Here is a tiny trained network, its code and every weight. The questions are about switching its units off for an input and a class, where a switched-off unit gives its printed mean instead of its output.

import numpy as np


def w(rows, s, z=0):
    codes = np.array(rows[::2]) - 128.0
    scale = np.full(codes.shape[1], s)
    scale[-1] = z or s
    return codes * scale


def norm(h):
    return h / np.sqrt((h * h).mean(-1, keepdims=True) + 1e-5)


def f(y):
    return y / 2 * (1 + np.tanh(0.7978845608 * (y + 0.044715 * y**3)))


def log_softmax(a):
    a = a - a.max(-1, keepdims=True)
    return a - np.log(np.exp(a).sum(-1, keepdims=True))


def net(x, mask):
    res = np.array(x, float).reshape(1, 8) / 4 @ E
    u = 0
    for l in range(2):
        y = f(norm(res) @ A[l][:, :-1].T + A[l][:, -1])
        res = res + np.where(mask[u : u + 14], y, B[l][:, -1]) @ B[l][:, :-1]
        u += 14
    return log_softmax(norm(res)[-1] @ U[:, :-1].T + U[:, -1])


A, B = {}, {}
E = w([
[128,128,128,129],'x0',
[89,188,49,150],'x1',
[210,111,70,75],'x2',
[129,129,129,126],'x3',
[129,128,129,130],'x4',
[60,73,89,92],'x5',
[131,128,127,128],'x6',
[89,210,169,2],'x7',
],0.0036)
A[0] = w([
[172,20,223,81,41],'L0N1',
[130,118,122,145,61],'L0N2',
[159,63,71,212,70],'L0N3',
[116,119,124,97,134],'L0N4',
[211,218,195,190,83],'L0N5',
[154,64,174,120,28],'L0N6',
[101,201,2,158,6],'L0N7',
[205,142,113,97,30],'L0N8',
[128,126,141,112,164],'L0N9',
[29,150,225,202,8],'L0N10',
[130,81,119,212,44],'L0N11',
[109,173,148,78,121],'L0N12',
[244,97,34,49,51],'L0N13',
[41,19,98,78,15],'L0N14',
],0.0065,0.0011)
B[0] = w([
[119,241,125,179,228],'L0N1',
[135,115,133,138,118],'L0N2',
[205,109,170,76,250],'L0N3',
[123,141,116,107,141],'L0N4',
[98,121,6,107,208],'L0N5',
[141,165,145,154,146],'L0N6',
[131,219,165,186,216],'L0N7',
[88,104,110,127,141],'L0N8',
[128,139,125,115,140],'L0N9',
[30,87,169,140,231],'L0N10',
[168,104,148,93,198],'L0N11',
[141,140,141,67,177],'L0N12',
[4,92,172,145,241],'L0N13',
[132,130,12,131,225],'L0N14',
],0.017,0.0023)
A[1] = w([
[135,168,121,156,47],'L1N1',
[134,184,128,193,29],'L1N2',
[130,122,128,138,81],'L1N3',
[127,91,7,139,2],'L1N4',
[128,129,128,127,121],'L1N5',
[127,130,128,126,109],'L1N6',
[183,179,83,101,72],'L1N7',
[77,72,153,166,76],'L1N8',
[99,167,135,47,142],'L1N9',
[114,126,157,135,3],'L1N10',
[121,64,108,64,78],'L1N11',
[124,143,129,114,76],'L1N12',
[105,103,145,144,87],'L1N13',
[131,158,161,150,84],'L1N14',
],0.011,0.0015)
B[1] = w([
[117,169,151,164,148],'L1N1',
[169,241,143,127,189],'L1N2',
[125,138,127,111,116],'L1N3',
[172,115,4,127,217],'L1N4',
[127,123,129,139,127],'L1N5',
[125,120,131,148,125],'L1N6',
[16,76,174,125,183],'L1N7',
[23,98,150,36,214],'L1N8',
[248,47,152,159,254],'L1N9',
[81,161,109,116,122],'L1N10',
[133,228,186,182,171],'L1N11',
[135,103,139,194,131],'L1N12',
[73,103,134,127,147],'L1N13',
[158,168,85,147,151],'L1N14',
],0.012,0.0032)
U = w([
[27,82,181,101,250],'0',
[220,66,199,123,148],'1',
[128,250,154,184,62],'2',
[127,102,2,136,25],'3',
],0.0092,0.0015)

Each question gives the input, the list of numbers given to net, and the class t.
The units are the neurons (one row each of A and B). Each row of codes is followed by its name. A weight is (code - 128) times the scale printed after its matrix; where a second scale follows, it is the last column's (A, B and U).
mask holds one flag per neuron, layer by layer. A switched-off neuron (its flag False) gives its mean, the last column of its row in B, instead of its output. The means were averaged over made-up inputs and are rounded, as every weight is.
A unit's drop is (log p(t) with every unit on - log p(t) with that unit switched off) / (log p(t) with every unit on - log p(t) with every unit switched off).
The circuit of an input: a set's keep is (log p(t) with only the set's units on - log p(t) with every unit switched off) / (log p(t) with every unit on - log p(t) with every unit switched off). Starting from the 12 units with the biggest drops (on a tie, the unit counted first), units are removed one at a time, each time the one whose removal leaves the highest keep (on an exact tie, the one counted first), for as long as the keep stays at least 0.8.
circuit, biggest first: the units of the circuit, biggest drop first
most important unit: the unit with the biggest drop
k most important neurons: the k neurons with the biggest drops, biggest first
top k neurons in layer l: the k neurons of layer l with the biggest drops, biggest first
input [-8,7,4,1,-3,5,1,-7], class 1: 2 most important neurons	L0N3; L0N1
input [6,-3,-2,7,2,7,-1,5], class 3: most important unit	L0N14
input [1,2,-5,7,-4,6,0,0], class 3: top 2 neurons in layer 1	L1N4; L1N7
input [5,-3,4,3,-3,0,6,6], class 1: 3 most important neurons	L1N9; L0N10; L0N12
input [-2,8,-8,0,-3,-5,7,-6], class 0: 3 most important neurons	L0N10; L0N1; L1N8
input [0,8,-6,5,8,7,-5,-2], class 2: 3 most important neurons	L0N7; L0N13; L0N5
input [-8,5,7,3,-1,5,7,1], class 0: top 2 neurons in layer 0	L0N13; L0N1
input [-8,-5,1,-7,5,-7,2,-6], class 3: 2 most important neurons	L0N5; L0N7
input [3,-2,5,-5,-7,-6,-6,-3], class 3: top 3 neurons in layer 0	L0N5; L0N10; L0N7
input [5,4,1,-2,-8,7,-8,-7], class 1: 2 most important neurons	L0N3; L0N5
input [-6,8,5,0,-3,7,-3,-6], class 2: top 4 neurons in layer 0	L0N5; L0N7; L0N10; L0N3
input [-5,-2,0,-8,1,-8,7,-7], class 3: 2 most important neurons	L0N5; L1N4
input [7,3,4,-6,7,-8,-5,7], class 3: 4 most important neurons	L0N5; L0N3; L1N4; L0N11
input [5,-8,2,0,-2,-4,8,5], class 2: most important unit	L0N1
input [-8,-5,0,6,-2,7,4,3], class 3: top 2 neurons in layer 0	L0N14; L0N7
input [6,-7,8,-7,4,-4,0,2], class 0: 3 most important neurons	L0N13; L0N7; L0N8
input [0,-2,8,-6,8,3,-8,-8], class 0: 2 most important neurons	L0N13; L1N9
input [-5,-7,8,-2,-3,-6,-5,-4], class 0: 3 most important neurons	L0N13; L0N7; L0N14
input [0,-7,8,-1,-1,-1,8,6], class 0: top 4 neurons in layer 0	L0N13; L0N3; L0N7; L0N8
input [1,7,6,-4,7,2,-5,8], class 1: circuit, biggest first	L1N9
input [1,3,6,-1,6,-2,0,7], class 1: top 2 neurons in layer 0	L0N10; L0N12
